Here are made-up elements, facts about them, and rows of numbers that follow some of those facts. Name the element behind each unnamed row.

There are 3 kinds of fact about the elements: κ, ρ, Π.
κ: is of sort; ρ: hangs directly under; Π: refers to
vudrun (Π driki, plogris)
nofotrir (κ b) (ρ navi)
kuzigran (κ b) (ρ buskala)
grutril (ρ vudrun) (Π pinun)
vugris (ρ buskala)
gritres (κ a) (ρ vedun)
pluveskul (κ b) (ρ luru)
zovo (κ a) (ρ pleflom)
fosta (κ b) (ρ kinas) (Π rolek, flakil, drobigro)
digok (κ a) (ρ vugris) (Π stame, plakek)
petrok (κ a) (ρ kogram) (Π driki, gresku, rostul, bidrina)
gukas (κ a) (ρ fleplipul)
tuveflas (ρ rotul)
zomi (ρ zutre)
temugis (κ b) (ρ trodri)
kapomis (κ b) (ρ buskala)
tapelun (κ a) (ρ truku)
truku (ρ plakek) (Π grastofi, floma, kinas)
boklevar (κ b) (ρ kogram)
malogom (κ a) (ρ vedun)
flabri (ρ statrom)
trodri (ρ vudrun)
fleplipul (ρ tridre) (Π gritres, kapomis, tridre)
sadragrek (κ b) (ρ zomi)
plusam (κ a) (ρ digu)
kinas (ρ tridre)
rolom (κ a) (ρ sulisar) (Π dritrutel)
povaki (κ b) (ρ musketrok)
driluk (κ a) (ρ stiskor) (Π kletegel)
bifom (ρ plakek)
boklam (κ b) (ρ zavan)
klugrebil (κ b) (ρ statrom)
tivek (κ b) (ρ tridre)
musketrok (ρ zagrol)
grironal (κ b) (ρ stiskor)
zavan (Π stiskor)
drobigro (κ b) (ρ kinas)
tilukla (κ a) (ρ fleplipul) (Π trodri, zutre, plakek)
plogris (κ a) (ρ pleflom)
mima (κ b) (ρ gebam)
senas (κ b) (ρ kogram)
gebam (ρ statrom)
gromas (κ a) (ρ trodri) (Π flepofler, tivek)
difleplor (κ a) (ρ grutril) (Π zivan, vugris, dritrutel, loklimam, stofun)
brozol (κ a) (ρ zomi)
plovos (κ b) (ρ plakek) (Π nomale)
droplem (κ a) (ρ pinun) (Π navi, bavo)
dritrutel (κ a) (ρ pinun)
klazil (κ a) (ρ bifom)
segivo (κ b) (ρ musketrok)
zivan (κ b) (ρ kinas)
bavo (κ b) (ρ pinun)
siflake (κ b) (ρ buskala)
medre (κ a) (ρ flabri)
nomale (κ b) (ρ tridre)
bigrukur (κ a) (ρ sulisar)
trarar (κ b) (ρ luru)
stame (κ a) (ρ zagrol)
stiklotra (κ b) (ρ pleflom)
doduk (κ a) (ρ kinas)
gutruvil (ρ vudrun)
bobisam (κ a) (ρ vudrun) (Π nomale, drobigro)
tabos (κ a) (ρ tuveflas)
kletegel (κ a) (ρ rolek)
rostul (κ b) (ρ loklimam)
fasene (κ a) (ρ loklimam)
drolok (κ a) (ρ truku) (Π buskala, bigrukur, tapelun, bidrina)
pegron (κ b) (ρ grastofi) (Π zivan, bavo, luru, sadragrek, kinas)
drulaplu (κ b) (ρ plakek) (Π nabri, flepofler, boklevar, sadragrek)
driki (κ b) (ρ musketrok)
flakil (κ a) (ρ grutril)
drefir (κ b) (ρ loklimam)
plidel (κ a) (ρ navi)
loklimam (ρ zavan)
pleflom (ρ plakek)
dralam (κ a) (ρ tridre)
stenel (κ b) (ρ tridre)
stiskor (ρ tridre)
grenodum (κ a) (ρ grutril)
faklen (κ b) (ρ gebam) (Π grastofi, pleflom, drefir, kinas)
gresku (κ b) (ρ fleplipul)
nabri (κ a) (ρ vedun)
navi (ρ zutre)
rolek (ρ kogram)
grastofi (ρ rotul)
stofun (κ a) (ρ bifom)
klatudrim (κ b) (ρ loklimam) (Π medre)
flepofler (κ b) (ρ tridre)
flepu (κ b) (ρ grutril)
drifosto (κ a) (ρ zagrol)
dutom (κ b) (ρ bifom) (Π tabos, gutruvil)
klubristi (κ a) (ρ vedun) (Π povaki, floma)
bidrina (κ a) (ρ fleplipul)
skufuplil (κ b) (ρ grastofi) (Π gukas, mima, flugok)
sulisar (ρ zutre) (Π driki, trarar)
dapemis (κ b) (ρ loklimam)
mesu (κ b) (ρ bifom) (Π gebam, zagrol, bidrina)
floma (κ a) (ρ navi)
maklun (κ a) (ρ grutril) (Π dritrutel, siflake)
brinek (κ b) (ρ zomi)
flogaflo (κ a) (ρ fleplipul)
luru (ρ statrom)
pinun (ρ buskala)
flugok (κ a) (ρ bifom)
navunuk (κ b) (ρ gutruvil)

Named rows:
-9.3,9.7,8.8,2.9,3.7,10.0,-14.9,-7.9,-13.0,-2.5,5.9,1.0,14.0,22.8,6.9,3.9,7.2,-3.4,-1.7,0.9,-1.5,4.6,-11.1,-4.9,-5.0,1.2,-53.8,-5.7,2.7,7.7 : bavo
-6.0,-1.9,-19.3,14.9,14.8,9.2,-17.3,-6.7,-8.9,-18.8,-3.9,-3.3,8.3,14.0,4.6,1.3,2.5,-9.8,-2.8,13.3,8.1,-9.1,17.2,-9.1,-3.7,6.4,-7.9,-34.8,-1.8,-10.7 : nofotrir
5.8,2.0,-12.8,-6.9,-5.1,-15.8,-25.6,-9.8,5.7,-41.2,10.2,-5.6,-21.6,-12.5,5.9,-1.2,-18.8,-24.1,18.1,9.2,-0.8,-4.5,59.5,10.4,1.5,-0.8,70.3,26.2,-1.5,6.4 : navi
1.1,-4.1,-22.4,-12.5,-10.2,-18.2,-3.6,-5.8,-2.4,-34.2,-5.1,-12.8,-26.0,-16.6,7.9,-3.5,-21.6,-15.2,19.2,20.3,-1.4,-6.6,57.7,18.7,3.5,8.7,88.2,3.4,-8.0,0.7 : zutre
-7.7,-16.4,-15.2,-17.8,-14.0,-9.8,71.9,-3.5,-5.8,45.9,-15.9,5.3,11.8,-12.6,18.0,-9.4,-17.1,7.5,1.4,14.5,16.0,-21.7,-20.7,3.7,-11.3,23.9,46.1,-51.7,-11.7,-26.0 : tilukla
7.4,-4.3,-7.5,11.5,-2.2,3.4,28.7,-7.8,-4.7,18.5,-29.0,0.3,12.7,2.6,6.0,0.9,-0.6,24.0,5.8,14.3,-3.3,5.0,-22.5,-10.2,-4.1,12.0,4.5,-15.9,-7.4,-7.3 : stame
12.8,2.1,1.9,20.3,6.4,6.0,8.5,-8.2,3.2,9.3,-13.7,4.8,13.5,3.3,-2.1,6.1,4.6,20.6,3.1,1.2,-2.9,8.3,-22.7,-17.8,-3.2,3.5,-11.4,6.9,-0.6,-3.9 : malogom
-8.2,6.6,-0.9,8.9,6.9,9.5,-11.5,-2.1,-14.0,-3.9,-4.3,-5.0,7.3,18.9,1.5,1.6,8.5,2.6,-1.3,6.1,-5.2,7.8,-15.7,-3.7,-0.3,6.9,-43.9,-29.1,-2.0,-3.8 : dapemis
-8.0,5.8,-1.7,8.6,6.8,9.7,-9.8,-2.0,-12.6,-3.0,-3.0,-4.0,7.2,16.7,2.6,2.1,8.8,1.6,-2.8,5.5,-4.6,6.2,-15.5,-2.0,0.1,6.2,-41.2,-28.0,-1.5,-1.8 : kuzigran
-12.4,8.7,-11.1,5.9,9.2,4.9,5.3,2.7,-5.5,-7.0,15.2,-3.3,6.4,0.1,-0.4,7.6,8.8,-1.0,-12.5,1.0,-4.6,-11.1,-7.4,-2.7,-2.6,8.1,-21.0,-39.8,-0.9,0.3 : grironal
12.9,0.6,-4.1,9.6,4.0,10.4,13.4,-3.0,11.9,8.0,-22.7,-2.6,6.8,6.1,2.7,8.6,0.7,22.7,-4.9,-0.5,20.4,4.7,-21.6,-16.5,-5.8,-6.3,-16.6,8.8,-1.5,6.5 : zovo
-8.5,20.0,-4.7,-19.8,-15.7,-26.1,21.4,10.5,12.5,-23.9,45.1,-9.7,-24.3,-47.0,-9.1,8.5,-5.0,-7.3,-1.1,-10.5,-25.3,-12.1,12.1,24.0,4.5,7.5,57.1,-1.4,-1.1,14.5 : tridre
0.3,-7.5,6.8,-9.1,-12.9,-10.8,-13.9,7.3,-1.7,-16.7,0.7,-1.3,-15.9,-29.4,-8.4,5.9,6.4,1.9,0.0,2.3,-44.1,-4.9,35.1,23.6,15.6,-17.5,46.6,35.9,1.6,37.9 : gutruvil
-6.9,3.7,-9.8,9.8,9.0,8.7,-24.2,-15.9,-6.9,-17.1,8.5,3.6,16.4,20.6,13.6,4.2,-4.5,-20.3,-1.9,10.6,11.1,-10.6,19.3,-12.5,-8.9,-3.6,-22.6,-9.1,2.7,1.7 : sadragrek
-17.8,-2.3,7.2,-23.3,-12.8,10.1,-12.4,-11.3,5.4,14.8,11.8,11.7,18.7,32.8,37.0,-3.5,-20.8,-37.8,-14.1,-2.6,43.3,-15.5,-7.0,-5.0,-16.6,-35.4,-61.7,15.2,8.0,12.6 : drulaplu
11.0,5.3,2.9,19.3,0.2,5.0,4.8,-13.0,5.1,10.4,-8.6,8.0,19.6,4.7,5.0,5.7,0.8,13.2,3.1,-0.4,-5.6,7.7,-25.1,-20.9,-7.2,-5.1,-22.8,15.3,1.6,1.4 : nabri
16.6,-13.9,4.7,30.3,9.2,9.1,-5.7,-4.5,1.4,17.6,-15.6,10.5,22.2,-16.3,-11.1,7.3,27.0,24.0,-8.5,-0.8,-26.5,-6.2,-12.7,-17.2,3.1,-12.0,-3.8,12.7,0.7,9.3 : flakil
11.3,1.2,0.6,20.4,6.1,5.6,10.7,-7.2,2.0,9.2,-16.3,4.0,14.7,1.7,-1.1,3.8,3.4,19.9,4.0,2.1,-4.4,8.7,-21.7,-19.1,-3.8,3.3,-11.2,1.6,-1.1,-2.9 : gritres
-6.3,-2.4,2.7,10.6,9.1,15.5,-8.7,18.4,-2.2,-16.4,6.6,15.1,8.1,32.5,12.0,-13.3,-31.8,-14.4,-11.7,3.6,-13.5,15.7,3.0,-3.3,5.0,2.8,-25.1,-51.1,11.4,-35.9 : driki

Which element is each row?
No name comes twice in this set of rows, the named rows included.
-13.0,-7.4,3.7,-8.5,0.3,5.7,-5.8,-0.3,-15.4,19.1,0.3,3.8,8.5,24.0,12.9,-14.7,-2.3,-17.5,-0.1,1.7,16.1,0.2,-11.5,2.4,-4.3,4.0,-33.7,-25.4,-0.4,-20.9	klatudrim
2.0,3.8,-5.6,-36.5,-16.7,-3.6,3.8,12.6,21.4,-24.8,-10.8,-25.8,-37.3,-5.4,10.1,9.0,-17.4,3.2,-6.4,-3.1,36.7,0.4,18.6,24.5,3.8,-24.7,22.4,33.1,-2.6,37.7	bifom
-3.1,-28.5,17.6,-20.1,-17.6,-11.8,-13.0,9.6,-4.0,7.9,3.7,13.1,-6.3,-29.7,-4.0,-4.2,4.4,-14.2,-5.5,-0.5,-42.4,-20.8,49.5,29.2,17.1,-27.3,59.4,45.8,5.3,33.0	grutril
5.3,1.2,-17.1,-3.8,-2.7,-16.3,-23.2,-6.0,4.0,-42.7,5.6,-9.1,-24.7,-15.6,0.0,-1.4,-16.4,-19.2,18.1,10.3,-1.1,-2.5,59.1,11.7,3.8,3.0,74.7,15.2,-2.9,0.5	zomi
-13.8,9.9,-11.5,5.8,8.3,3.0,6.3,2.6,-4.6,-8.7,21.7,-3.1,8.1,-2.9,-2.9,8.6,10.1,-1.6,-13.4,0.7,-4.2,-13.8,-9.2,-2.3,-3.0,9.2,-18.0,-41.8,-0.7,-2.7	stenel
-12.7,-8.6,-0.2,-6.1,2.4,5.8,-3.9,0.6,-11.1,13.7,2.1,4.9,8.6,16.4,12.3,-10.0,-2.7,-17.5,-5.0,4.4,15.9,-8.3,-2.1,1.1,-4.0,0.9,-24.2,-24.9,0.1,-16.5	skufuplil
16.2,-8.8,17.0,-8.3,11.7,6.2,13.5,-2.7,-2.4,28.3,-7.7,11.3,15.0,3.2,-6.8,-5.0,6.4,16.3,-0.1,-7.8,28.4,-1.3,7.4,-10.6,-8.0,19.5,10.1,27.9,2.4,-16.7	klubristi
0.8,-25.2,22.3,-17.5,-14.1,-6.5,-12.9,29.8,8.5,-9.3,12.0,27.4,-11.6,-8.4,5.2,-20.6,-36.4,-28.3,-9.0,-5.3,-46.5,2.2,55.7,26.3,21.8,-23.0,61.5,24.3,17.4,-7.7	vudrun
-0.6,25.6,13.5,-35.2,-5.4,-20.8,15.8,8.5,7.6,-25.1,54.1,-7.2,-19.9,-43.8,-17.7,14.5,3.9,-0.1,-3.9,-19.6,-9.4,-14.6,41.5,25.2,0.2,20.9,59.8,44.1,3.9,28.2	kinas
12.5,5.6,7.1,20.6,3.5,5.6,6.4,-8.4,-0.8,12.0,-16.1,2.3,13.9,8.4,-3.5,2.3,6.7,22.8,8.7,-0.5,-8.7,19.1,-30.9,-17.2,-3.4,7.1,-24.2,4.0,-1.7,-7.2	fasene
-8.4,4.0,-0.6,10.4,8.4,12.5,-10.9,6.4,-9.0,-8.8,0.3,1.9,7.8,23.7,4.3,-2.3,-4.3,-1.9,-6.4,4.9,-9.3,10.5,-8.1,-2.9,1.9,5.6,-37.6,-37.1,2.4,-14.5	trarar
8.8,-1.2,20.0,-0.1,-4.3,1.9,4.2,-13.0,2.1,33.3,-1.7,17.6,22.0,15.3,9.3,-8.8,-7.1,-3.5,8.3,-9.4,14.4,8.3,-21.7,-16.7,-11.4,-2.2,-28.4,32.6,4.8,-13.1	droplem
22.9,-1.1,-1.0,13.8,21.2,7.6,1.8,-10.8,-2.0,-0.6,-11.7,4.7,14.6,-0.4,-8.8,5.2,8.7,19.9,2.9,2.8,18.6,-2.0,24.2,-21.3,-8.3,23.9,23.5,19.5,-0.1,-10.6	floma
-19.6,15.0,-6.0,1.3,-5.8,1.0,0.1,-9.6,0.1,-4.7,32.6,7.1,21.3,5.1,17.6,10.3,-3.9,-20.2,-13.0,-1.5,-6.0,-16.8,-17.7,-6.2,-10.4,-10.2,-41.7,-23.5,4.1,9.3	flepofler
-0.2,1.6,25.8,-25.3,17.0,12.1,-10.0,0.4,-19.2,10.6,12.9,5.0,11.6,18.0,-4.6,-2.1,12.1,-1.3,-9.3,-8.0,35.3,-7.4,29.8,3.9,-9.1,26.0,-23.2,23.1,5.2,-4.3	faklen

Now the same elements, written a new way:
Named rows:
-22.8,-29.0,-1.4,-7.8,-3.7,-5.2,9.3,-36.3,-12.0,-2.9,-16.4,9.9,-7.2 : dralam
-30.5,-8.4,19.6,-0.9,17.7,14.6,-26.9,-35.0,-4.6,10.6,-12.2,1.6,-28.7 : musketrok
-47.3,-31.5,-17.6,-10.7,28.3,26.5,-41.1,-13.1,-3.9,26.8,16.9,16.9,-25.5 : truku
-18.0,-41.7,-1.8,-4.2,5.9,-21.0,-8.8,-32.8,-9.3,3.3,-4.2,1.8,-17.6 : tapelun
-28.9,-8.3,22.4,-4.7,17.7,15.9,-28.0,-33.3,-4.1,10.6,-11.0,3.5,-29.9 : rotul
-30.1,-9.2,20.4,-3.3,17.4,16.9,-27.2,-33.3,-3.8,11.2,-10.2,3.4,-28.7 : tuveflas
-24.3,-23.5,2.1,-0.7,-9.8,-14.4,8.4,-28.2,-7.3,-7.6,-10.8,13.6,-8.5 : bidrina
-16.5,-39.1,-22.4,9.9,10.7,-7.1,-6.8,-14.5,23.5,1.8,10.3,9.4,-27.4 : mesu
-3.7,-25.2,-14.8,15.5,12.0,2.4,-12.2,-54.6,1.6,-4.8,-5.3,4.5,-12.2 : sadragrek
-29.8,-4.3,19.6,-1.3,20.3,11.3,-25.4,-33.6,-2.7,21.8,-17.4,0.7,-34.4 : vugris
0.2,-15.9,-10.7,6.4,16.9,-7.3,-1.3,-37.6,4.2,11.9,-21.3,-2.2,-21.6 : siflake
-23.0,-26.9,-22.0,-1.3,3.9,16.0,19.2,-30.9,26.1,5.6,-0.6,2.4,-12.8 : fosta
-8.9,-22.6,-7.3,14.6,18.9,-4.4,-1.5,-37.3,2.7,5.3,-18.4,-4.5,-16.7 : mima
-5.9,-25.4,1.0,-9.8,11.7,18.9,27.4,-34.4,11.0,5.6,-2.6,-18.2,2.8 : nomale
-9.0,-13.7,-6.6,15.0,15.7,-9.3,-2.6,-27.8,4.5,1.6,-11.6,-2.7,-11.5 : trarar
-16.8,-24.6,-3.8,-0.4,-2.1,-17.0,-11.3,-53.7,-5.6,-5.1,-1.2,3.8,-12.4 : bigrukur
-13.3,-23.3,-13.5,16.3,21.5,-3.3,-4.4,-38.3,0.5,7.6,-21.2,-4.7,-15.4 : bavo
-16.6,-48.7,-2.5,-5.5,7.1,-17.3,-9.6,-32.8,-10.9,4.9,-3.2,2.1,-19.9 : flugok
-0.4,-22.2,-11.6,11.6,11.3,-1.2,-11.2,-53.0,3.5,-4.9,-3.8,2.4,-11.2 : nofotrir

Name these rows:
No name comes twice in this set of rows, the named rows included.
-11.2,-34.3,-5.5,12.5,7.9,10.5,9.7,-36.9,3.0,-5.6,-23.5,11.9,-14.0	flepofler
-7.2,-26.8,-1.9,-1.6,10.2,13.7,19.0,-34.1,7.9,1.6,-8.1,-7.5,-1.4	drobigro
-1.2,-12.7,-13.6,-20.2,-1.7,-25.6,-1.7,-45.0,-5.3,28.9,-25.2,5.5,-34.4	dritrutel
-9.0,-31.1,-7.1,9.1,8.7,10.1,11.2,-33.4,1.4,-5.3,-21.1,9.6,-9.9	tivek
-14.7,-43.0,-18.9,-7.7,17.2,7.4,6.9,-27.3,31.3,13.8,19.8,-16.2,-16.1	plovos
-5.3,-20.3,-4.7,8.2,5.4,3.6,10.1,-25.8,-1.0,-5.9,-15.3,10.7,-5.2	gresku
-11.9,-43.9,-4.1,-9.4,7.0,-19.4,-11.1,-31.8,-12.5,8.7,-3.7,1.9,-21.2	stofun
-29.1,-8.5,22.4,-4.8,18.3,16.8,-24.2,-35.0,-0.8,10.4,-8.8,-2.2,-26.8	rolek
-3.6,-3.9,-6.4,17.8,10.8,-18.1,-4.4,-13.4,6.9,-7.1,-2.8,2.9,-8.9	driki
-29.9,-4.3,18.2,0.3,18.5,8.5,-23.8,-35.4,-3.0,24.8,-19.0,-2.6,-32.2	loklimam
-12.2,-20.4,-14.7,16.7,22.8,-4.4,-4.2,-35.5,-1.5,7.1,-18.4,-5.3,-10.7	drefir
-15.3,-45.1,-25.5,7.0,15.4,1.6,-5.2,-22.7,22.7,7.8,4.3,7.2,-28.0	dutom
-38.3,-27.9,-18.5,-31.9,4.4,-4.3,9.1,-38.2,27.5,-2.2,9.1,-25.8,-17.7	bobisam

